Rows with their classes:
[.14, .01, -.04, .28, .08, .03, .03, -.16, .17, .02, .23, .08, -.12, -.02, -.10, .04, .14, .07, .19, -.11, -.01, -.04, -.14, -.03] | <76>
[.01, .04, .01, .27, .17, .10, .01, -.19, -.05, .05, -.20, -.07, .16, .07, -.34, -.07, .17, .15, -.06, -.05, -.12, -.07, -.09, .08] | <97>
[-.15, .04, .07, .11, .02, .01, -.04, -.02, -.03, .08, .13, .02, .00, -.02, .02, .00, -.16, .26, .02, .01, -.08, .13, .03, -.02] | <95>
[-.01, -.01, -.01, -.03, -.03, .00, -.01, -.03, -.04, .06, -.09, -.06, .02, -.13, -.03, -.05, -.01, .03, -.03, .09, -.07, .06, .04, .03] | <97>
[.07, .02, .01, .28, .05, .03, .04, -.16, .04, .05, .07, -.12, .07, -.01, -.07, -.04, .12, .06, .11, -.05, -.05, -.04, -.18, .06] | <97>
[-.05, -.03, .06, .11, .04, .01, -.03, -.14, -.06, .04, .15, .01, -.02, .06, -.08, .01, .14, .03, .06, -.01, -.03, .01, -.10, .16] | <97>
[.06, .05, -.03, .07, .07, .10, -.07, -.05, .16, -.02, .24, -.04, .05, .09, -.02, .03, .15, .00, .14, -.16, -.17, -.09, -.18, -.03] | <86>
[.03, .10, .05, .03, .01, .08, -.05, -.08, .07, .06, .15, .15, .01, -.03, -.10, -.05, .05, .00, .06, .06, .02, -.07, -.01, .00] | <97>
[-.02, .03, .00, -.02, .06, -.01, -.04, -.03, -.05, -.03, .15, .06, -.12, -.12, -.10, .06, .05, .00, .08, -.09, .09, -.05, .07, -.02] | <88>
[-.03, .04, -.07, .22, .13, .07, -.05, -.10, .06, .05, .21, -.02, .12, .12, -.07, -.01, .11, .04, .09, -.12, .00, .01, -.17, .02] | <97>
[.06, -.02, .00, .06, -.01, .08, -.09, -.15, .05, -.10, .14, .08, -.13, -.05, -.01, .07, .06, .09, .08, .03, -.06, .02, .03, -.09] | <95>
[.11, -.01, .06, .17, .01, -.08, -.02, -.17, .07, .07, .10, .05, .19, -.05, -.08, .01, .03, .00, .12, -.07, -.06, .10, -.13, -.16] | <76>
[.09, -.06, .10, .19, .17, .10, .08, -.09, .01, -.01, .00, -.15, .07, -.15, -.07, -.10, .08, .06, -.01, -.25, .09, -.14, -.26, .05] | <77>
[-.05, .18, -.10, .61, .20, .04, -.18, -.11, .18, .10, .36, .12, .06, .06, -.43, .14, .20, .25, .40, -.28, -.16, .01, -.33, -.03] | <76>
[-.01, .19, -.02, .30, .03, .00, .02, -.08, -.02, -.03, .00, -.03, .09, .00, -.14, .06, .17, .03, .13, -.08, -.01, -.01, -.22, .05] | <97>
[.05, .09, .04, .14, .11, .14, -.02, .05, .02, .08, .07, -.06, .07, -.03, -.17, -.06, .03, .05, .03, -.06, -.04, .03, -.06, -.05] | <97>
[-.01, -.01, .14, .11, .04, .10, -.02, -.09, .06, .03, .06, -.10, .10, .02, -.10, -.01, .12, .08, .04, -.04, -.08, -.08, -.12, .20] | <97>
[.12, .11, .00, .18, .05, .02, -.01, .04, .10, -.02, .20, -.06, -.31, -.11, -.09, .17, .11, .09, .13, -.11, .00, -.01, -.15, -.04] | <77>
[-.03, .08, -.04, .26, .09, .15, -.06, -.05, .09, -.02, .03, -.02, .09, .14, -.20, .12, .13, .10, .06, -.10, -.04, -.10, -.08, .06] | <88>
[-.01, .02, -.05, .03, .03, .02, -.01, .03, .06, -.07, .07, -.18, -.05, .04, .00, -.05, -.04, .09, .00, .04, -.07, -.05, -.07, .02] | <95>
[.03, -.08, -.05, .12, .07, .04, -.19, .00, .03, .01, .19, -.01, -.10, .06, .05, .14, -.10, .13, .10, .01, -.05, -.11, -.04, -.01] | <95>
[.17, .07, -.01, .21, .05, .07, -.15, -.07, .11, -.07, .12, .03, -.01, .02, -.16, .03, .07, .26, .15, -.08, -.10, -.03, -.09, -.09] | <76>
[-.07, .06, -.04, .33, .10, .11, .01, -.21, .09, .45, .11, -.01, .11, .09, -.30, .02, .29, .14, .10, -.15, .01, -.08, -.21, .09] | <97>
[.04, .08, -.07, .24, .10, -.01, -.06, -.13, .00, .08, .03, .22, -.04, .00, -.15, .03, .05, .16, .12, -.02, -.06, -.11, -.11, -.18] | <79>
[.01, .00, -.23, .21, .05, .03, -.01, -.20, -.04, -.08, -.01, .20, -.06, .38, -.23, .20, .00, .27, -.02, -.06, -.13, -.07, -.05, .07] | <95>
[.05, .02, -.04, .06, .05, .03, -.04, -.10, .08, .00, .09, .16, -.08, .00, -.13, .02, .02, .05, .13, -.04, -.02, -.03, -.01, -.12] | <79>
[-.05, .01, -.09, .08, -.07, -.06, .00, -.10, -.03, -.07, -.03, .14, -.05, .23, -.04, .02, -.03, .08, -.07, .10, -.05, -.03, -.05, .00] | <95>
[-.01, .00, -.01, .12, .04, .14, -.02, -.07, .01, .03, .18, -.03, .01, .05, -.14, .09, .05, .09, .08, -.06, -.07, .01, -.14, -.02] | <76>
